Each row of numbers stands for one thing and depends on some of the facts below. Use the named rows to name the rest.

Some facts about the things:
tride: refers to; botun: uses; stisek: sits directly inside; flodak: is directly followed by; bedidek: belongs to class
begram: bedidek 861
bekir: tride pidon,matre,nolota,detrur; botun stafo; stisek drepe; flodak delak; bedidek 916
bisus: stisek gamal; flodak pamo; bedidek 916
bosikom: tride daker,damapla,trule; botun fastok; bedidek 861
breplaman: bedidek 916
bridri: tride tregor,flokem; stisek metiskis; flodak stubok; bedidek 916
brokliram: tride trinar; botun begram; bedidek 916
brosom: bedidek 916
brufe: bedidek 916
buzadi: stisek brufe; flodak trinar; bedidek 861
daker: botun stuve; stisek matre; bedidek 916
damapla: tride daker; botun stadil; stisek brosom; flodak plalar; bedidek 916
delak: botun kovem; stisek drepe; flodak stiflestu; bedidek 471
detrur: botun klekluful; stisek letrik; flodak rasor; bedidek 916
dibrul: tride vozos,skolus; stisek stastos; flodak nosa; bedidek 471
disom: tride damapla; stisek drimor; flodak zumuflan; bedidek 861
dolar: stisek klotro; flodak fogi; bedidek 916
drafla: stisek stuto; flodak pima; bedidek 471
drapa: botun fudrir; stisek mepar; flodak pulu; bedidek 916
drepe: tride fastok,flarer; bedidek 916
driklur: botun tresko; stisek brufe; bedidek 916
drimor: bedidek 861
drisegris: botun skaplur; stisek brosom; flodak damapla; bedidek 861
fabror: botun zefluk; stisek nolota; flodak tregor; bedidek 916
fastok: botun suskudro; stisek brufe; flodak ratrevo; bedidek 916
flarer: tride matre,kudros; stisek valen; bedidek 916
flavo: stisek stafo; flodak visuk; bedidek 916
flinos: tride bisus; bedidek 861
flistukle: bedidek 861
flokem: tride matre; stisek klotro; flodak kaza; bedidek 916
flose: botun gamal; stisek skaplur; flodak kidraplok; bedidek 861
fogi: botun drimor; stisek klotro; flodak lomor; bedidek 916
folunik: stisek nolota; flodak mesku; bedidek 861
fudrir: stisek flistukle; bedidek 471
gaba: tride disom; stisek stadil; bedidek 861
gamal: tride tregor; bedidek 471
garu: tride nomu,mesku; stisek nolota; flodak folunik; bedidek 471
gaskople: botun lusku; stisek zuflak; flodak seditrim; bedidek 861
ginur: botun driklur; stisek sufik; flodak kotesil; bedidek 916
kaza: stisek klotro; bedidek 916
kazon: tride flinos; botun plesen; stisek stafo; flodak flavo; bedidek 916
kidraplok: tride penam; stisek skaplur; bedidek 471
kiflu: stisek zuflin; flodak rapos; bedidek 916
kleflam: stisek stuto; bedidek 471
klekluful: botun delak; bedidek 471
klezal: tride daker,mistel; botun viran; stisek stinutra; bedidek 916
klisusun: stisek skaplur; flodak flose; bedidek 471
klotro: tride kotesil,vozos,bridri,nolota; bedidek 916
klovur: stisek begram; flodak teskiru; bedidek 471
kluskir: stisek klekluful; bedidek 861
kodram: stisek poflol; bedidek 471
kotesil: tride matre,skolus; stisek sufik; bedidek 861
kovem: stisek begram; flodak klovur; bedidek 471
kudros: stisek nukol; bedidek 916
kugan: botun ranokom; bedidek 916
lapudak: botun pima; stisek stobrazen; bedidek 916
letrik: bedidek 916
limu: tride damapla; botun vesti; stisek brokliram; flodak ziskabru; bedidek 861
logil: botun pulu; bedidek 916
loklas: tride klovur,nosa; stisek stinutra; flodak klezal; bedidek 916
lomor: stisek klotro; flodak flokem; bedidek 861
lovar: tride bridri; bedidek 916
lugril: tride pidon; botun drisegris; stisek klekluful; flodak mifo; bedidek 861
lupla: stisek zuflak; bedidek 471
lusku: tride damapla,flokem; botun stiflestu; stisek gamal; flodak vuva; bedidek 471
luzuvak: tride daker,nosa; stisek flinos; bedidek 861
matre: bedidek 916
mepar: tride nosa; botun kazon; bedidek 916
mesku: stisek nolota; flodak zipe; bedidek 471
metiskis: bedidek 916
mifo: tride buzadi; stisek klekluful; flodak kluskir; bedidek 916
mistel: stisek zuflin; flodak trulin; bedidek 861
mobre: stisek drimor; flodak disom; bedidek 861
muplur: stisek mepar; bedidek 916
nebrer: stisek valen; flodak viran; bedidek 916
nolota: tride flinos,detrur,bisus; bedidek 861
nomu: tride zuflak,trinar,flistukle,kudros,bisus; stisek nukol; flodak vozos; bedidek 471
nosa: tride damapla,bisus; botun visuk; stisek stastos; bedidek 471
nukol: bedidek 916
pamivam: botun lapudak; stisek drepe; bedidek 471
pamo: botun kugan; stisek gamal; flodak lusku; bedidek 861
penam: botun brokliram; stisek kugan; flodak plesen; bedidek 916
pidon: bedidek 916
pima: botun klisusun; stisek stuto; flodak vunen; bedidek 861
plalar: tride flistukle; stisek brosom; bedidek 916
plesen: stisek kugan; flodak tregin; bedidek 916
plinem: stisek drimor; flodak mobre; bedidek 861
pliton: botun sufik; stisek kugan; flodak tretas; bedidek 861
poflol: botun runok; bedidek 471
pulu: stisek mepar; flodak vetror; bedidek 916
puzozes: tride flokem; botun lugril; stisek zivas; flodak skudruk; bedidek 471
ranokom: botun logil; stisek breplaman; flodak trepler; bedidek 916
rapos: stisek zuflin; flodak mistel; bedidek 471
rasor: stisek letrik; bedidek 916
ratrevo: botun mistel; stisek brufe; flodak buzadi; bedidek 916
riram: tride tregor; botun truveflan; stisek stobrazen; flodak lapudak; bedidek 471
rubun: botun traske; bedidek 471
runok: botun zuflin; bedidek 916
savo: botun kluskir; stisek poflol; flodak kodram; bedidek 916
seditrim: stisek zuflak; flodak vulek; bedidek 916
skaplur: botun buzadi; bedidek 916
skebra: stisek nolota; bedidek 916
skolus: tride daker; stisek truveflan; flodak zadu; bedidek 916
skudruk: stisek zivas; bedidek 916
skurutrum: tride vetror; botun pamo; stisek zivas; flodak puzozes; bedidek 916
stadil: botun pamivam; bedidek 471
stafo: bedidek 916
stastos: botun kleflam; bedidek 471
stiflestu: tride mepar; botun zustu; stisek drepe; flodak pamivam; bedidek 861
stinutra: bedidek 916
stobrazen: bedidek 471
stubok: tride riram; stisek metiskis; bedidek 471
stuto: tride pidon,brufe,lovar; bedidek 916
stuve: botun bekir; bedidek 861
sufik: bedidek 916
suskudro: botun zuflak; stisek logil; bedidek 471
teskiru: stisek begram; bedidek 916
toplom: botun ziskabru; stisek metiskis; flodak vesti; bedidek 861
tostir: botun valen; stisek flinos; flodak luzuvak; bedidek 471
traske: tride tregor; stisek nolota; flodak fabror; bedidek 471
tregin: stisek kugan; flodak pliton; bedidek 916
tregor: stisek nolota; flodak garu; bedidek 916
trepler: botun zadu; stisek breplaman; bedidek 471
tresko: botun kiflu; stisek runok; bedidek 916
tretas: botun folunik; stisek kugan; bedidek 861
trinar: stisek brufe; flodak driklur; bedidek 916
trule: tride disom; botun fabror; stisek flistukle; flodak fudrir; bedidek 861
trulin: tride kudros; botun skurutrum; stisek zuflin; bedidek 916
truveflan: botun skudruk; bedidek 471
valen: botun vunen; bedidek 471
vesti: tride flinos; stisek metiskis; flodak bridri; bedidek 916
vetror: botun zipe; stisek mepar; flodak muplur; bedidek 916
viran: botun mobre; stisek valen; flodak flarer; bedidek 916
visuk: tride plalar; stisek stafo; bedidek 471
vozos: tride lusku; stisek nukol; flodak kudros; bedidek 916
vulek: tride bridri; botun plalar; stisek zuflak; flodak lupla; bedidek 916
vunen: stisek stuto; flodak zefluk; bedidek 916
vuva: stisek gamal; bedidek 471
zadu: stisek truveflan; bedidek 471
zefluk: botun klotro; stisek stuto; flodak zustu; bedidek 861
zife: botun brufe; stisek bosikom; bedidek 916
zipe: stisek nolota; flodak skebra; bedidek 471
ziskabru: botun trulin; stisek brokliram; bedidek 916
zivas: botun zubro; bedidek 471
zubro: tride lusku; botun ginur; stisek runok; flodak tresko; bedidek 916
zuflak: bedidek 916
zuflin: bedidek 471
zumuflan: botun rubun; stisek drimor; bedidek 861
zustu: botun rapos; stisek stuto; flodak kleflam; bedidek 471

Some rows with their names:
[ -3  -1 -10  16  -6  13  -4  19   1  -1  -4  29 -14  -7  -6   7  22   4
  11  -2  43  -5  -1 -11   0  17 -15 -14   7  26  -6 -10]: mesku
[ 13  -3   8  -3  12  -8  -1 -10  -2   0   6  -2  -9  -1 -12  -9  10 -19
  -7  -2  -4  -3  -2  -5  -1  -3  -7   1  -9  15  15  -7]: vozos
[ -6  -6  -7  -2  -4  19  -1   1   0   0  16  -3 -14   7  15   0   2   4
  -4  -2  -3  -5  -2  -3  -1  10  16  18 -10 -16   4   7]: tostir
[ 14  -1  15  10   3  -6  -3  -7 -14   0  14  -2 -10  -4 -12  -9  10 -19
  -4  -1   3  -3   0  -9  -2  -2  -3  -6  -3   7  -2  -7]: flarer
[ -7  -4  -8  12  -4  -7   1   0  -9  -1 -16  -3  16   4   8  -8  -6  13
   3   0  -5  -2  -2  16  -1  -5   6 -11  13  -8  -7   3]: stinutra
[  5  -5  -8  -3  -1  11  -2  -9 -10  -1  10  -6  13  -3   9  -8  -5   7
  -8  -3  -3  -7  10   9   0  -4   4  16  -4 -17  -7  -6]: gaskople
[  6  -5 -10  14  -1   4  14 -11 -20  -1 -16  -2  17   0  -1  -9  -4   7
  -3  -4  -2  -6  -3  39  -3  -5  -5 -17  -8  -1   2   2]: mepar
[ 42  -5  13  22   0  12  -2  -7 -20  -2  25  -2 -14  -1 -11  -8  15 -19
  -6  -3   3  -4  -1   9  -2  -3  17   2  -6  -5  -1  -7]: detrur
[ -5  29   1   1   3  -4  -2   3   9   7  11  -6   9  -6   5  10  -7  10
   3  -2  -3  13  -1 -11  -4   7 -12 -18  -2   4  -6  -9]: vunen
[  8  -6  -3  12  -3  18  -1  -7 -17  -3   9  -4   7  -1  17  -7   0  -1
  -7  -1  -4  -6   5   5  -2  -2   4  14  -2 -17  -6  -8]: penam
[  1   5  -8 -14   3   1   1 -12   2   0  -6  -2   9  -9 -11  -5   3  -4
  -7  -2  -4  -6  -1   6  -4  -3 -32  -7 -11  16  17  -5]: disom
[ -5  -2   2   7  29 -12  -3  30  -7  -1 -12  -6  22  16 -14 -11  -9   5
  -7  -6  -4  26  -5   2  -2   3  24 -23   6 -15   8  -9]: stuto
[ -7  -5  -9 -11  -6  -1  -1  14  15   0   7  -4 -14   5   9   6  -1   3
  -5  -1  -3  -4   0 -10  -1  12  -2  13 -10  -4   3  13]: kidraplok
[ -7  -3  -4 -15   4  -9  -5  28  40   0   4  -3 -14  17 -14  -9   7  -3
   4  -6  -6  23  -1 -14  13  -4  18  34  -8  18   9   6]: traske
[  8  21  13   8  -5   8  -2  -9  -1   0   6   6  -9  -9  -5  -4  10  -5
  13   6  -4   8   1  -9  -2  -3 -12 -16   7  20  -6  -7]: plalar
[ -7  -3 -10   1  -4  -1   6  26   7   0 -13   6  -5  10  12  -6  -5  19
   7  -2  -5  -2  -1   8  -2  -2  19  -8   6  -8  -5  17]: truveflan
[ -6  -2   1 -14  -5   5  -1  13  24  10  10  -2 -16   3   8  13   2   5
   5  -1  -5   4  -1 -11   0   6   3   3  -9   7  -2  10]: fudrir
[ 18  -4  12  24   0  -8  -3  14 -19  -1 -13  14  -1   5 -12 -10  -4  -4
   8  -3  -2   9  -4  11  -1  -5  26 -23  23  -3  -9  -8]: pidon

Which thing is each row?
No name comes twice in this set of rows, the named rows included.
[ -5  -5  -6 -12  -5  -8   0  -7  10   1  12   3 -14   8 -11 -10  13 -11
  -5  -3   7  -4  -3  -6  -4  14  -9   2 -11  20  40  16] : lusku
[ -6  -7   4  -4  -4  -6  -3  16   2  -2  25  -4 -13  15 -10  -8   4  -9
  -7  -4   0  -5  -1  -9   0  10  28  25 -10 -17  12  10] : riram
[ 28  -5   9  25  -2  -8  -1   0 -20  -3 -12  27  -8   2 -15 -11   5  -7
   9  -3  -3   8  -4  19  -2  -4  18 -22  19   8  -7  -9] : matre
[ -3   1  20  10   4  -9   0  17   0   1 -13   9   2   5 -13  -9  -7  -3
  12  -1  -6  30  -2   0  10  -6  18 -19  24   6  -6   1] : brufe
[ -5  -4  -8  -8  -4  13  -2  14   9   2  25  -3 -13   3  11  17  -8  12
  -9  -3  -6  -3  -1 -10  -5  18  14  -4  -9 -15  11  -1] : drafla
[ 10  -3   8 -16  18  -9  -3 -10   2  -1  11  -3  -1  -4 -13  -9   1 -19
  -7  -4  -2  -4  -2  -2  -2  -3  -4   3  -8   8  18  -7] : kotesil
[  7  -3  16   7   7 -12  -3  -8  -9  -2  11   0  -8  -3 -12  -8  11 -21
  -6  -1  14  -2  -1  -9   0   3  -9  -4  -8  15   8  -9] : flokem
[ -6  -4  -3 -16   0  -8  -1  -8  19   2   9  -4 -14  11 -10  -7  11 -11
  -7  -3  -5  -3  -4  -8  -4   5   4  18 -11   8  39  20] : dibrul
[ -4  -4  14  11  15 -11   0  15 -10  -3 -15  -4   7  12 -12 -11  -4 -10
  -1  -3  -4  15  -4  11   8  -4  23  -7  14  -6  -6   0] : lovar
[ -9  -4   2  -8  -5 -10  -1  26  15   0  11  -6 -14  11 -12  -7  -1 -11
  -7  -3  11  -1   0  -8   6  20   4  15 -11  -4  13  15] : stubok
[ -2  -4 -10  -8  -4  21  -1  -8   6   4   7  14 -16  -5   3   5  19   0
   0  -3  -4  -6  -3  -5  -4   5  -8  -4 -12  14  17   4] : klovur

Now the same things, written a new way:
Some rows with their names:
[-11  -8  18   1  -2  -1  -4  15  -3  -8 -15   5 -10   7   7   7   9   8
   5  -8 -16  -7 -12  14  -3   4   0  -5  -9   1 -17  12   1   4   5  -2
  -2  -6 -15  -3  -2]: teskiru
[-19  20  16   3  13   6   6  -1  -1  -5  -3  16  -8  15   7   7   0  -9
   6  -8 -10 -10  -6  16  10  -2  20 -28   6  -1 -25  11 -13   3  10  -2
   2 -12  -6  -5  15]: penam
[ 16 -16  -4   6  -1  14  18 -27  11 -11  16  -4   9   8  -1  10  -3 -49
  55 -20 -18   8  -7 -42   8 -40  31 -28 -29 -13  -2  29 -33  16 -14  23
 -32 -52 -13   2   2]: damapla
[ 74  20  42  -3 -19  -4   0  -8  33   8  -3 -37   8  19  24  39 -28 -30
  25  23  -8   6 -23 -42  22 -42  26 -53  13 -22  -7  -4 -58   7 -27  10
  12 -30 -44 -16   9]: limu
[ -8 -47 -15  -9   5  20 -13 -21  -2   0   9  -3 -12 -14   9   1   1  13
   9   7   2   2   6  11 -21  11 -37  33 -19  -4  -2  -9  38   8   1   3
 -26  -8  -7  12 -29]: klotro
[-15   7  20   2   3   2  -2  10  -4  -2  -2  -1  -7   9   7  11   0   8
  -2 -13 -15   1 -13  18  -3   6   1  -5  -4   1 -18  11   4   5   3  -1
  -2  -8 -13  -1  -7]: dolar
[  7  -5   5 -17  -4  39 -18 -25  13  -7 -12 -14 -26  -8  29  -2 -16  27
  48  23  26 -33 -13 -12   8  -5   9  16   7  -3  16 -34  34  -7   2 -16
 -11   5 -31 -12   7]: nolota
[-34 -22   7   3  -3  10   4   9 -15 -13   3   9  -8 -12   7 -12  15  24
   2 -27  -5   7 -22  27 -20  21 -20  37 -27  22 -10   8  37  16  -1   5
 -30   3 -11  11 -17]: rapos
[ -2 -10  23  -1  -4  -4  -7  18  -7  -1  -6 -16  -7   6   5  13   2  26
  -6 -24 -13   9 -20  19 -14  10 -20  18 -14   8 -15   9  20   8  -5  -1
  -3  -2 -23   2 -24]: kiflu
[  3 -17  27   2 -19  -7  -4  22   1 -11 -13  -4 -12  -8  17  11   2  25
  -5 -15  -9   8 -28  10 -11  14 -15  16 -18  15 -11   1  14  18 -14   1
 -17   8 -30   5 -18]: mistel
[-11 -10  24   2 -12   0   2  20   3 -10 -17  10  -8  -1  15   4   8   8
   2   3 -10  -4 -18  14  -3   7   0  -4 -11   4 -11   8  -3  11  -1   1
  -6  -3 -15  -2   8]: pamivam
[ 18 -20  -2   1  -1  11   4 -20   8  -1  14 -14   7   6   2  13  -9 -20
  34 -18 -14  11  -9 -21  -4 -24   3  -3 -27  -8  -3  18  -8  11 -15  16
 -25 -36 -19   4 -17]: skolus
[-17  -9  20   2  -6  -1  -5  17   1  -8 -15   6 -13   4   7  10   1  11
   2   1 -15  -9 -10  13  -2  10   3  -6 -12  -6 -12  12   2   6   2  -5
  -4  -9 -12  -1   1]: trinar
[ 11  -8   6  -8   1  19   0 -23   9  -2   8  -4 -10  -8  20   9 -10   1
  11  14   6   3 -12  -1  -2  -3  -3  -1   3  -2  -9 -16   5   8  -8  -1
 -19  -4 -21  -1  -8]: lugril
[-13  -7  18  -2  -1   5  -4  13  -2  -6 -15   3 -13   4   7   6   7  12
   6  -4 -12 -11 -11  13  -4   5   0  -4  -6  -1 -15   8   7   3   6  -6
   0  -6 -16  -3   0]: kudros
[ -4 -10  20   1   2   3  -6  16  -6  -7 -15   0  -9   8  11   3  20   6
   7 -10 -15  -7 -11   6  -7  -1  -4  -8   0   4 -19   5   7   6  10   4
   2  -4 -15  -3  -3]: skaplur
[ -1  -6  15  -2  -1  16  18  -1   4 -13 -20   5  -9 -15  12   7  12  13
  -3  -5 -11   0 -40  20  -5  -5   3  -4  -6  20 -27  12 -14  -2  -9 -11
 -11  12 -32 -15  -4]: pima
[ -9  -2  18   2   3   2  -2  12  -5  -6 -12   3  -8   8   8   6   9   9
   4 -11 -13  -3 -12  13  -4   1  -1  -5  -7   2 -19   9   3   4   5  -1
   1  -6 -17  -4  -4]: rasor

Rows to name:
No name comes twice in this set of rows, the named rows included.
[  0  -3   2 -11  14  28  -6 -30  12   2   3 -18 -18   2   6   5 -20  21
  22  10  10 -30  -2   7   6  -8  -3   9  -3 -17  -1  -9  23   0  -6 -10
   1 -10 -16  -5   3] : kazon
[  4 -21  27   4 -12  -3  -5  22  -1  -6 -12 -11  -3   1  16   1  13  25
  -1 -15  -9   3 -24  14 -14   6 -23  19 -14  11 -12   0  21  17  -6   8
  -5   6 -26   3 -14] : zuflin
[-43  10   1   4  14  25  19 -16 -12 -23   8  42 -16  -9  16 -14  19 -16
  13 -20  -2  -4 -13  17   1   7  23 -15   2  23 -26   2   4  13  15   3
 -32   2  -2   2  16] : gaskople
[ -9   0  24   2 -10  -2   2  13   4 -14  -9  11 -13  -5  18  11  -1   7
  -3  -5  -7  -1 -21  12   1  11   5  -7  -5   7 -14   2  -2  15  -5   1
 -15   1 -19   2   0] : lomor
[ -8  22  22   3   4   9  10  -1   3 -11  -4  18 -10   5  20   3   6 -13
   6  -5  -4  -5 -19  10  10  -3  21 -31  13  10 -26  -2 -18   8   5   1
  -6  -1 -16  -6  17] : toplom
[-16   7  23  -2   7  17  -5   5  -3  -7  -5 -11 -16   4   7   4  -2  23
  12 -10 -10 -17 -14  10   0  -2   9  -2   2  -4  -9   4  17   1   1  -8
   2  -4 -19  -7   0] : bisus
[ -9 -11  15  -5 -26  -6 -12  29   0  -5 -40  23  -5   7  20   0   5   6
  31   9   0  -2 -22   9   1  13  10   8 -20  18  -5   6  -4  -5  14  -9
  -9  -2 -24  -8   8] : mesku
[ -8   2  14   7   1   4  11   4  -2 -12  -5  13  -1  13   4   4  13 -26
  27 -22 -20  -4 -13  -8   6 -17  27 -32 -11   2 -19  25 -25   9   3  10
  -9 -26 -12  -3  13] : daker
[  7  -8  -6  -3  14  22   4 -34  14  -7   0   3  -9  10   8  -2  -5 -18
  38   6   2 -28   6 -15  11 -24  11 -19  -4 -17  -9   1  -5   9  -1   7
  -2 -23 -11  -5  20] : mepar
[  2 -21  -4 -14   5  17 -11 -22  13   3  -4  -5 -15  -2  12  10 -12   7
  15  27   3 -14   4   3  -1  -1 -10   3  -5 -17  -3  -7  11  -1   0  -7
  -5 -14 -13  -4  -5] : flarer
[  5 -19   6  -6  -3  12  -2 -12  13  -2   0   0  -3  -5  16   5  -6  -1
  14  19   1  -2  -8   0  -2  -2  -8   3 -10  -6  -4  -4   1   7  -6   1
 -13 -11 -17   0   1] : kidraplok

The same things again, as new rows of numbers:
Some things and their rows:
[  7 -16  10 -36   3 -17   0  -4  36  -5   7   6  -4  -3]: klotro
[ 29   5 -24  18  10   5   3  -9   1  -9 -12  17  -4  -8]: stiflestu
[-33 -16  16  -4 -22  16  10  -6   6 -27  -3 -20 -17   2]: tregor
[  4  24 -18  37   4  12  -8   9 -14  -2  -7  15   1  -6]: drisegris
[ -2   9  -6  13  11  -3  -3   8   7  10  -7  -7   0 -10]: fogi
[ -6  20   6  14  18   4  17  10  24   4  -1   5   5 -12]: skaplur
[-12  -4  18 -20  -3  -9   9   8  17   4  10   0   3   0]: brosom
[-25 -31  -8  43 -20  11   7  16 -68  10  16  -4  15  -5]: buzadi
[ 38   6  15 -23  27  27   4 -18   0  18  -8 -19  -6 -15]: trulin
[  5  19 -14  27   2  12 -12   5 -19   3  -5  12   0  -5]: gaskople
[-11  -3  17 -20  -4 -11   6   7  19   2  10   1   2   1]: stafo
[ -5  15   0  13   9  -4  -7   9  10  11  -5  -4  -2 -11]: drapa
[ 16  15  -5  21  13   2 -16   2   2  -4  -7   8  -5  -5]: riram
[-15 -32   5  -2 -19  33  41 -28 -15 -37  -5 -15 -10  17]: zipe
[ 14  12 -13  28  14   3   5  -2  -5  -5 -10   8   2  -5]: lusku
[  5  -6   7 -12 -12   7   4   0 -12  -4  10  16   3  10]: drimor
[ -4  -7   1   0 -12 -12 -17   6  -8  -6   5   6   0  10]: klisusun
[ 28 -28  -4 -25   0 -13  -1 -20   4 -13  -1   5  -6   6]: stubok

Which thing is each row?
No name comes twice in this set of rows, the named rows included.
[-2 22  0 37 16  3 17  9 10 -7 -1 18  7 -5] : stadil
[ 19  -1  -6  -5  16  -9   2  -6  28   1 -10  -1  -7 -15] : vulek
[-5 12 -6  6 13  3  4  5 10  6 -3 -7  1 -9] : zife
[ 11  18  11  -1  20  18  -7  -2  -2  19  -5 -14  -1 -13] : ziskabru
[-28  15   3  37   3  33  11   1  10 -23 -13 -17 -17 -12] : fabror
[-10  17 -11  16  14   4   5   3   4   9  -4  -7   5 -11] : daker
[  3  -5  -4  -2 -20  -2 -17   1 -18  -1   7   7   0  10] : plinem
[ 40  22  15 -15  14  55 -18 -14 -46  25  -2 -12  -3  -3] : pamo
[ 28  23  38 -28  31  42  -1  -7  -5  29   3 -19   0 -14] : kugan
[  8   7 -57  35  -4  -6 -18   1 -27   4 -14   4   4  -2] : pima
[  5 -15   6 -26  -5 -22 -20  -2  26  -3   1  -1 -10  -4] : loklas
[12 10 -2 21 11  4 -4 -3 -5 -2 -6  6 -1 -2] : nosa
[-10 -24  11  -4 -19  22  12 -21  -3 -40  -5  -8 -20  12] : garu
[-14 -21   2  -1 -29  38  26 -20 -24 -37  -3  -7 -14  14] : folunik

